Facts:
{k_112, k_184, k_53, k_555, k_580, k_585, k_683, k_761, k_918} kaskin getrim
{k_120, k_19, k_220, k_279, k_292, k_507, k_539, k_602, k_613, k_640, k_765, k_789, k_803, k_914, k_946} kaskin kebrifor
{k_122, k_137, k_388, k_524, k_583, k_663, k_70, k_701, k_731, k_745, k_79, k_791, k_891, k_947} kaskin guvas
{k_124, k_134, k_233, k_235, k_664, k_85, k_985} kaskin sedur
{k_130, k_313, k_41, k_559, k_561, k_638, k_72, k_87, k_874, k_923, k_977, k_992} kaskin bezu
{k_169, k_170, k_346, k_349, k_64, k_764, k_804} kaskin momos
{k_173, k_459, k_472, k_932} kaskin skife
{k_201, k_232, k_296, k_322, k_337, k_339, k_414, k_443, k_510, k_81, k_953} kaskin luple
{k_21, k_309, k_331, k_371, k_475, k_597, k_648, k_829, k_972} kaskin gripom
{k_237, k_271, k_317, k_55, k_975} kaskin gragral
{k_260, k_294, k_486, k_677, k_892, k_896} kaskin pletre
{k_284, k_335, k_447, k_56, k_912, k_956} kaskin klatrol
{k_307, k_334, k_373, k_402, k_645, k_870} kaskin furom
{k_112, k_120, k_235, k_296, k_3, k_379, k_487, k_56, k_72, k_870} rapun k_358
{k_122, k_313, k_322, k_486, k_914, k_918} rapun k_408
{k_124, k_137, k_307, k_349, k_758, k_946} rapun k_688
{k_130, k_169, k_374, k_53, k_647, k_653} rapun k_74
{k_133, k_138, k_147, k_15, k_170, k_173, k_187, k_223, k_248, k_271, k_310, k_314, k_32, k_331, k_334, k_337, k_410, k_431, k_496, k_516, k_548, k_727, k_735, k_745, k_756, k_765, k_931, k_935, k_952, k_992} rapun k_586
{k_134, k_202, k_237, k_373, k_458, k_459, k_555, k_701, k_912, k_972} rapun k_450
{k_184, k_201, k_260, k_507, k_55, k_648, k_804, k_840, k_874, k_947} rapun k_641
{k_19, k_20, k_233, k_294, k_346, k_371, k_559, k_683, k_79} rapun k_808
{k_21, k_230, k_388, k_443, k_803, k_923} rapun k_726
{k_220, k_645, k_663, k_761, k_85, k_896, k_975} rapun k_554
{k_232} rapun k_927
{k_273, k_284, k_317, k_510, k_602, k_891, k_892} rapun k_167
{k_279, k_309, k_531, k_580, k_638, k_677, k_70, k_764, k_81, k_932, k_956, k_985} rapun k_470
{k_285, k_447, k_789} rapun k_178
{k_292, k_339, k_402, k_488, k_791} rapun k_126
{k_304, k_475, k_524, k_640} rapun k_7
{k_319, k_41, k_472, k_664, k_936, k_970} rapun k_964
{k_326, k_414, k_478, k_613, k_64, k_731, k_739, k_829, k_87} rapun k_301
{k_335, k_539, k_583, k_585, k_597, k_953, k_977} rapun k_898
{k_561} rapun k_805
baneta:
k_173 > k_248 > k_32 > k_727 > k_138 > k_310 > k_314 > k_334 > k_15 > k_410 > k_147 > k_745 > k_271 > k_187 > k_223 > k_735 > k_931 > k_133 > k_496 > k_170 > k_935 > k_548 > k_331 > k_337 > k_431 > k_952 > k_756 > k_992 > k_516 > k_765
k_184 > k_840 > k_804 > k_55 > k_874 > k_260 > k_648 > k_947 > k_507 > k_201
k_19 > k_346 > k_683 > k_294 > k_79 > k_233 > k_559 > k_20 > k_371
k_3 > k_72 > k_235 > k_487 > k_56 > k_379 > k_112 > k_870 > k_120 > k_296
k_373 > k_555 > k_458 > k_912 > k_202 > k_459 > k_972 > k_237 > k_134 > k_701
k_388 > k_21 > k_443 > k_923 > k_803 > k_230
k_41 > k_936 > k_472 > k_970 > k_319 > k_664
k_475 > k_524 > k_304 > k_640
k_488 > k_791 > k_339 > k_292 > k_402
k_53 > k_130 > k_653 > k_169 > k_374 > k_647
k_602 > k_284 > k_510 > k_891 > k_317 > k_273 > k_892
k_739 > k_414 > k_613 > k_64 > k_87 > k_326 > k_829 > k_478 > k_731
k_764 > k_279 > k_677 > k_70 > k_580 > k_81 > k_638 > k_531 > k_956 > k_932 > k_309 > k_985
k_789 > k_285 > k_447
k_896 > k_220 > k_645 > k_663 > k_975 > k_85 > k_761
k_914 > k_486 > k_918 > k_122 > k_313 > k_322
k_946 > k_349 > k_137 > k_124 > k_307 > k_758
k_977 > k_597 > k_335 > k_539 > k_583 > k_585 > k_953
k_112 bodor [k_898, k_555]
k_137 bodor [k_167]
k_147 bodor [k_602, k_653]
k_167 bodor [k_641, k_358]
k_170 bodor [k_358]
k_178 bodor [k_170]
k_220 bodor [k_358]
k_232 bodor [k_223, k_173]
k_294 bodor [k_358, k_555]
k_310 bodor [k_726]
k_373 bodor [k_85, k_358]
k_379 bodor [k_358]
k_402 bodor [k_223, k_478, k_739]
k_414 bodor [k_53]
k_478 bodor [k_641, k_137, k_358]
k_486 bodor [k_638]
k_510 bodor [k_85]
k_516 bodor [k_358, k_379]
k_55 bodor [k_516, k_379]
k_555 bodor [k_653]
k_559 bodor [k_898, k_975]
k_597 bodor [k_313]
k_602 bodor [k_53]
k_638 bodor [k_585, k_936]
k_648 bodor [k_946, k_358, k_173, k_975]
k_653 bodor [k_898, k_233]
k_677 bodor [k_458]
k_726 bodor [k_645]
k_739 bodor [k_358]
k_756 bodor [k_585, k_167, k_379]
k_789 bodor [k_358, k_233]
k_804 bodor [k_137, k_653]
k_85 bodor [k_458]
k_931 bodor [k_379, k_653]
k_936 bodor [k_898, k_516, k_358]
k_946 bodor [k_602, k_653]
k_970 bodor [k_645, k_931]
k_975 bodor [k_898, k_516]

Known rows:
[ 0  1 -2  1 -5  1  5 -1  1 -2 -1 -1  0  1  0  1  0  1 -2  0 -1 -1 -4  0
  1  0  0 -3  3]: k_230
[ 0 -1 -8  2  0  3  4 -5  3  1  1 -3  1  3  0 -4  0  1 -3  6 -3 -3 -2  1
  1  2 -2 -2  1]: k_124
[  9  -9  12  -7  21  -8 -15  10 -10  13   5  -1   5 -11  -4  -1   1  -5
   7   7   5   4  17   2  -5   1   6   3  -6]: k_586
[  0   5   7 -10  11 -10 -13  11  -6   9   0  -6  -9 -10  -2   2   7  -1
   5  -4   4   3   7  -3  -5  -6   6  15   3]: k_271
[ 1  1 -5  2 -5  2  5 -2  1 -2 -1  1  1  1  2 -2 -1  3 -1  2 -1  0 -2  0
  0  0 -1 -3  2]: k_487
[ 11  -5   9   2  -2  -1   4   4  -3   1   1   5   9   0  -3  -2  -6  -2
  11   4   0   1   4   1  -6   8   0 -12  -7]: k_358
[ 1  2 -2  1 -4  1  6 -1  1 -2  0  0  1  1  0 -1  0  2 -1  2 -1  0 -3  1
  1  0  0 -4  3]: k_202
[ 1  1 -1  1 -5  1  5  0  1 -2  0 -1  0  2  0  1  0  1 -1  1 -1 -1 -4  0
  1  0  0 -4  3]: k_326
[ 1  0 -2  3 -5  0  2 -1  0 -3  1  3 -6 -1  1 -1 -1  3 -2  3  0  1 -5  0
  0 -1 -3 -1  4]: k_923
[  0   4  -4  -4 -11   1   7  -2   3  -4  -1   1   7   3   4   0  -6   3
   2  -5   4   3   1  -2  -2  -4   1   1   3]: k_137
[-5  1  3  2 -3  3  5  2  3  1  4  0  4  6 -3  3 -3 -3 -2 -2  1 -2 -4 -2
  0  2  1 -1  1]: k_507
[-5 -3  1  4  0  3  0 -1  5  1  8  7 -3  3  2  0 -8 -1 -6  2  5  1 -4 -1
  1  1 -5  3  1]: k_918
[  8  -3   7   2   1   0   2   6  -4   1  -1   5   8  -1  -3  -2  -5  -2
   9   5  -1   2   5   2  -5   8   1 -11  -6]: k_408
[  4  -1  12  -6  17 -11 -17   1  -1  18  -5  -7   0  -9  -4   3   9  -7
   2 -11   0   0   5  -1  -3  -7  -1  17  -1]: k_756
[-4 -2  4  5  0  3  4  0  5  3  9  7 -3  3  0  2 -7 -1 -6  3  5 -1 -6  0
  0  1 -5  0  2]: k_580
[-2  3 -1  4 -5  2  3  0 -2 -5 -2 -3  2  3 -5  0  3  0  1 -3 -3 -4 -4  0
  0  1  2 -4 -1]: k_932
[ 10  -5   8   1  -1  -1   3   4  -3   1   1   5   9   0  -4  -3  -5  -2
  10   4   0   1   4   1  -6   7   0 -11  -6]: k_167

Rows:
No name comes twice in this set of rows, the named rows included.
[ -2 -10   4   1  -7   3   0  -6   6  -5   7   4  -4   2   0  -2 -11  -5
  -3  -1  10  -2  -3  -6  -3   0  -9   3   2] => k_53
[ -4   6   7 -12  14  -7 -11   9  -3  10   1  -7   2  -5  -2   4   5  -3
   3  -7   8   3  10  -3  -4  -7   9  15   1] => k_745
[ -1  -2  14  -6  22  -9 -17   1   2  22  -2  -5   4  -6  -4   6   5  -9
  -2 -12   2   1   6   0  -1  -6  -1  19  -1] => k_765
[ -4  -6   1   4  -4   4   0  -3   6  -2   8   6  -3   3   2  -1 -10  -3
  -4   1   7   0  -4  -3   0   2  -7   2   1] => k_555
[-5 -5 -1  4 -2  4 -1 -1  5 -1  7  7 -3  3  3  1 -9 -3 -5  1  4  2 -3 -3
  2  3 -6  1  1] => k_184
[ 0  1 -8  3 -4  3  2 -6  0 -7 -2 -1  3  1  1 -3  1  3 -1  1 -1 -2 -1  1
  2 -1 -1 -3  0] => k_472
[-3  1 -3  4 -3  4  3 -1  2  1  0 -4 -1  5 -6 -3  1 -3  0  0 -6 -6 -4 -1
 -2  4  0 -1 -2] => k_985
[  2   6   2  -2 -12  -1   7   5  -1  -3  -4   1  -4   0   0   3  -1   1
   3  -3  -2   3  -5  -1  -1   0   3  -3   6] => k_237
[ -4  19 -27  10   1   1  -5   5  -3  13  18  10  10   4  14   0  12   5
  -1   1 -16   6  -6   7  28   5  10  -1 -14] => k_677
[  5   4   0  -3 -13  -2   8   1   0  -4  -3   1  -4  -1   3   0  -2   4
   3  -1   1   3  -4  -2  -3  -2   0  -2   7] => k_975
[ 1 -1 -5  0 -7  2  3 -4  2 -6 -1  0  0  1  1 -3 -3  2  0  1  1 -1 -1 -1
 -2 -1 -3 -1  3] => k_653

The same objects again, as new rows of numbers:
Known rows:
[ 13   7  -2 -19  -1   8   7  14 -11  -8  11 -14 -30   0  10  -3   2  -4
   1 -14   1   9 -19  20  10  -6   1  14   6  -4   0   6  -9 -26  -1   8
   8  -9]: k_334
[  1   6  -4  -6   7   1   3  -1   0  -6  -4 -23 -14   5  -1   4   1  -2
   6  -1   3   4 -17  17   8 -13   8  12   5   6  -7   2  -1 -30  -2  -4
  -2 -11]: k_488
[  3   6  -2  -8   5  -5  14  -2  10  -5  -8 -12  -7   5  -4   5   6  -9
   7   2   2  13 -16  18   8 -23  -3  10   2  11 -13  -3   8 -25  -4  -6
   4  -9]: k_56
[ 14  19  -5  -8  -2   5   0  -8 -19  -2   3 -26 -14   7 -12  -3  20   2
  22 -10   4  -2 -12   6   5  -7  17  10  -4  19 -17   8  15 -18  -5   8
  -4  -5]: k_178
[ 12  14  -9  -9   6   5   3  -7 -12  -7   1 -23 -22  13  -7   0  18   0
  12  -3  10   2 -17  14   9  -3  11   8  -9  14 -19   8   5 -24   1   6
  -2 -12]: k_7
[ 10  13 -10  -9   6   5   4  -7 -11  -7   1 -22 -21  12  -7   1  16   0
  14  -2   9   4 -16  15   9  -4  10   8  -9  15 -17   8   5 -25   1   6
  -2 -11]: k_301
[  5  16  14  -4  -8   1  -3  -1  -7   4  -4 -24   6  10  -7   3   6   5
  14  -5  -9  -1  -6  11  -8 -13  16  11  21  15  -3   3  10 -31 -12   0
  -6  -3]: k_739
[  3  11  -4  -7   0   0   3   1  -8   0  -2 -23  -7  -4  -3   2   2  -4
  18  -8  -4   2  -8   7  10 -21  16  13   6  13  -6   1   9 -20  -7  -1
   0  -4]: k_970
[  4   5   0  -5  11   0   7   3  -1  -4  -5 -18 -15   5  -1   4   0  -7
   9   0   2   3 -16  18  11 -15  12   8   3  10  -7   4   0 -28  -4  -3
  -1 -10]: k_472
[  0  13  -3 -13   5  -1   8  -4   5  -8  -1 -20  -9   6  -4   0  -2  -7
  13   1  -4  15 -18  19  13 -11   5   7   1   5  -6   6   0 -26  -5   2
   2 -14]: k_701
[ -3  15  -4  -9   3   2   4  -2   1  -9  -2 -22  -5   6   2   2  -6  -6
   5  -4   6  12 -13  20   6 -15   9   9   0   4 -11   1  -1 -26   6  -3
   2 -15]: k_292
[ -2  13  -2  -4   7   4  15   0   6  -8  -2 -15   1   6  -7  -3   2 -10
   0  -6   3  15  -9  17   6 -20   0   9  -4   8  -7   1  -1 -20  10  -7
   4 -14]: k_233
[ -7   7 -12  -6   0   8   6   0  -7   4   0 -24 -11 -18   1 -11  -2  -7
   4   2 -10   3  -6   8   5 -20  21  17   1  15  -7   6  20 -16  -2   7
 -11  -6]: k_653
[ 12   7   2 -17   0   2  11  11  -5  -6   6 -10 -25  -3  10  -1   2  -9
  -1 -12   8  12 -21  24   4 -13  -1  13   5  -3 -10   1   1 -26   0   0
   8  -8]: k_138
[ 12   7   3 -16   0   3  11  11  -6  -7   5 -12 -25  -3  11  -1   1  -9
  -1 -10  10  11 -21  24   4 -14   0  13   6  -3 -10   1   1 -27   1   0
   7  -7]: k_727
[  2   7  -5 -11   5   0   6   2   0  -5  -3 -18 -13   7   1   4   0  -4
   6  -2   1   7 -15  17  11 -15   8  10   2  10  -8   1  -1 -26  -2   0
   2 -12]: k_374
[ 10  19   0 -16   9  -8  -2  -6   8  -7  -3 -30  -7   7  -5  -7   0  -4
 -10  -6  -2   8 -28   5  13 -16  18   0  -6  -7 -15   1   3 -15  -5   0
   6 -21]: k_309

Rows:
No name comes twice in this set of rows, the named rows included.
[  3  15  10  -3  -2   3   4   4  -9   3  -1 -20   5   4  -6  -1   2  -3
  14  -7  -7   1  -3  10  -1 -18  18   9  11  18  -3   6   8 -22  -6   1
  -2  -6] => k_294
[ 15  11   2 -13  15  -9   0   0   5  -3  -4 -26 -14   8  -5  -6   5  -4
  -8  -5  -4   1 -29   3  16 -16  19   1  -5   0 -11   3   2 -16 -11   1
   5 -19] => k_932
[  0  15  -1  -4   7   4  15  -1   7 -10   0 -16   1   9 -11  -3   4 -12
   5  -7   1  16 -11  14   9 -18  -4   8  -3   5  -3   4  -3 -20   8  -6
   7 -14] => k_134
[ -1  19   4 -11  -5  -1   2  -4  -3   1   0 -20   5   2  -7  -4  -1  -1
  17  -6 -10  10  -7  13   2 -14  13  10   8  14  -4   5  11 -20  -7   3
  -3  -8] => k_648
[ -3  14   1  -8  -4   2   3  -1  -5   1  -2 -22   0  -1  -2  -2  -2  -4
  13  -2  -7   7  -5  13   1 -19  16  12   9  15  -7   3  13 -23  -5   3
  -5  -6] => k_55
[ 10  18  -1 -14   1 -11  -5  -7   4   2  -5 -29   0  -3  -9  -7   6   2
  -2 -14  -5   3 -23  -3   7 -26  20   7  -2   2 -17  -7  18  -8 -13  -2
   3 -12] => k_638
[  2   5  -9  -7   6   5   1   6  -9  -6  -1 -24 -18   6   4   8  -1  -2
  10  -5   1  -1 -10  12  16 -14  14  13   6   9  -1   3 -11 -30  -1   1
   2 -10] => k_645
[  1   6  -8 -13   4   6   3   5  -5  -6   3 -20 -17   9   1   4   0   0
  10  -4  -7   5 -11  13  17  -9   8  12   5  11   4   7 -13 -28  -3   7
   3 -12] => k_870
[ -2  15   0  -5   1   0   1  -4  -4  -2  -2 -25  -1  -3  -5  -1  -3  -4
  16  -8  -1   5 -11  12   5 -17  16  12   6   8  -8   2  10 -22  -4  -4
  -4  -6] => k_597
[  2   5  -8 -12   4   5   2   7  -7  -5   1 -20 -17   8   5   6  -1   0
   6  -4  -1   2 -10  13  14 -12  12  12   4  11  -1   4 -11 -28  -1   5
   3 -12] => k_307

The same objects again, as new rows of numbers:
Known rows:
[ -3  -5   4   1  -6   2   1 -11 -15 -13  -2   5  -1  16 -11  -2   6  -2
  -2  -2   1   3  -6  -5   8   3]: k_688
[  1  -2   4  -4   6   1   0 -10 -15   1  -1   3  -4  11   2   4   3  -1
  -1   1   1   1   9  -8  10   4]: k_3
[ -6  20  11   3  -2  -4  -8 -14 -11   7   3   4 -10   3 -13   8   7   2
  -5  -4   0  -7   1 -12   9   0]: k_310
[ -2  19  11  -3  -3  -5 -13 -11 -15   5   5   8 -16  10  -1   5   7   2
  -7  -3   2  -9 -12  -8   9   4]: k_431
[ -3   5   0  -3   1   1  -2 -11 -13   0  -1   1  -4  13   0   3   3  -6
   0   1   1   1   5  -6  10   5]: k_791
[  3   5   3  -3   8   0   2  -7 -14  -1  -2   2  -2   8  -4   4   5  -1
  -2  -5   3   3   3  -7   9   5]: k_87
[ -1  33  12   2   9  -8   2  -7 -10 -11  -5  13  -4  19  -1   6   8   0
  -2   3   1  -2  15   0   9   7]: k_956
[ -3 -13  -7   2 -10 -12  -4  -9 -17 -18  -4   2  11  17   3   0   5   6
   0  -1   1  -1  -5  -9  10   3]: k_641
[  2  -2  -2  -2  -4 -10   0  -8 -13   3   0   0   9  10   0   8   4   6
   2  -1   1  -2  10 -15   9   3]: k_555
[ -5  16  11   3 -13 -15 -12 -10  -8   8   5   6  -5   7  -4   8   6   7
  -5  -4   0 -10  -2 -16  10   2]: k_931
[  1   3   1  -1   3   5  -3  -8 -11   0  -2   2  -5  10   4   4   2  -4
   0   1   1   0   3  -6  10   6]: k_947
[ -1  -2   8  -2   5   3  -2 -12 -14  -2  -2   1  -4  17   4   4   3  -2
  -2   3   0  -3   9  -7  10   4]: k_346
[  0   1   6  -3   7  -1   2 -10 -14  -4  -3   2  -3  13   0   4   5  -1
  -3  -1   2  -1   6  -7   9   4]: k_443
[  1   0   9  -3   8  -1   2 -10 -14  -5  -3   2  -3  14   1   4   5   0
  -5   0   2  -1   8  -8  10   3]: k_335
[ -4  21  11  -1   1  -7 -11 -12 -13   4   2   7 -15   9  -2   3   6   1
  -6  -3   2  -8  -8 -10  11   4]: k_735
[  1   7   3  -3   6  -2   2  -7 -13  -2  -1   4  -3   9  -5   3   6  -1
  -1  -4   3   2   2  -7   9   5]: k_561
[  1   7   2  -4   7  -2   2  -8 -13  -2  -2   2  -1   9  -5   3   6  -2
  -2  -4   3   3   3  -7   9   5]: k_923

Rows:
No name comes twice in this set of rows, the named rows included.
[ -7 -19   3   2 -11 -13  -3 -10 -13 -18  -1   2   6  14  -9   0   6   2
  -2  -4  -2   5   0  -7   8   3] => k_178
[ -8   7   5   2  -6  -2  -6 -15 -16  -9   0   5  -8  12 -14  -2   7  -2
  -4  -4   1  -2 -11  -7   8   1] => k_586
[ -1  -8 -16   2 -12 -14  -5  -8 -20 -20  -6   1  16  20  10   0   4   9
   2   0   2  -6  -9 -12  11   2] => k_358
[  2   1   2  -5   8  -1   3  -8 -14   2  -1   2  -3   8  -2   4   5  -1
  -1  -2   3   3   6  -9   9   5] => k_72
[  2   7   4  -1   6   1   0  -8 -14  -3  -2   4  -3   9  -6   3   5   0
   0  -3   1   1   2  -6   9   6] => k_761
[  3   2  -5   2  -3  -7  -4  -9 -12   0  -3  -2  11  14   4   7   3   8
   4  -1  -1 -10   3 -12  10   5] => k_233
[ -5 -21   2  -4  -1 -16  -8  -9 -13  -6   1   0   1   8   3   6   2   0
  -2   0  -3   8  16  -8  10   7] => k_373
[ -6  -2  13  -1 -11 -20 -16  -9 -10   1   8   6  -8   6  -3  10   7   6
  -9  -6  -2  -6  -3 -10   7   4] => k_756
[ -2 -17  10   0  -5  -7  -3 -10  -8   0   1  -1   6  12   1   9   2   3
  -3   1  -3  -2  16 -12  10   3] => k_804
[ -1  -8  -3  -1  10 -13  -9  -9 -15 -11  -5  -2   3  13   6   3   3   3
   0  -3  -1  -3   4  -5   9   9] => k_85
[ -3  -3   5   4 -15   2   3 -11 -12  -9  -1   4   4  16 -14   0   6   1
   0  -2   0   0  -4  -9   8   1] => k_726
[  1  -4  -6  -5   9 -12  -6  -8 -19  -9  -5   0   3  14  14   3   3   3
  -3   0   2  -1   5  -7  12   7] => k_458
[ -1  19   7  -4  -1  -7 -11  -8 -15   5   5   7 -15   6  -4   5   8   3
  -6  -6   4  -7 -14  -8   7   4] => k_992
[ -7   4   8   1  -6 -20 -18 -11 -12  -2   3   4  -7  13   8   6   5   7
  -8  -1  -1 -12  -4 -11  11   5] => k_170
[ -3  27   2   2   1 -22   0  -4  -8  -9  -3   8   6  12  -6   9   8   2
   1  -2  -1   2  18  -2   8   7] => k_638

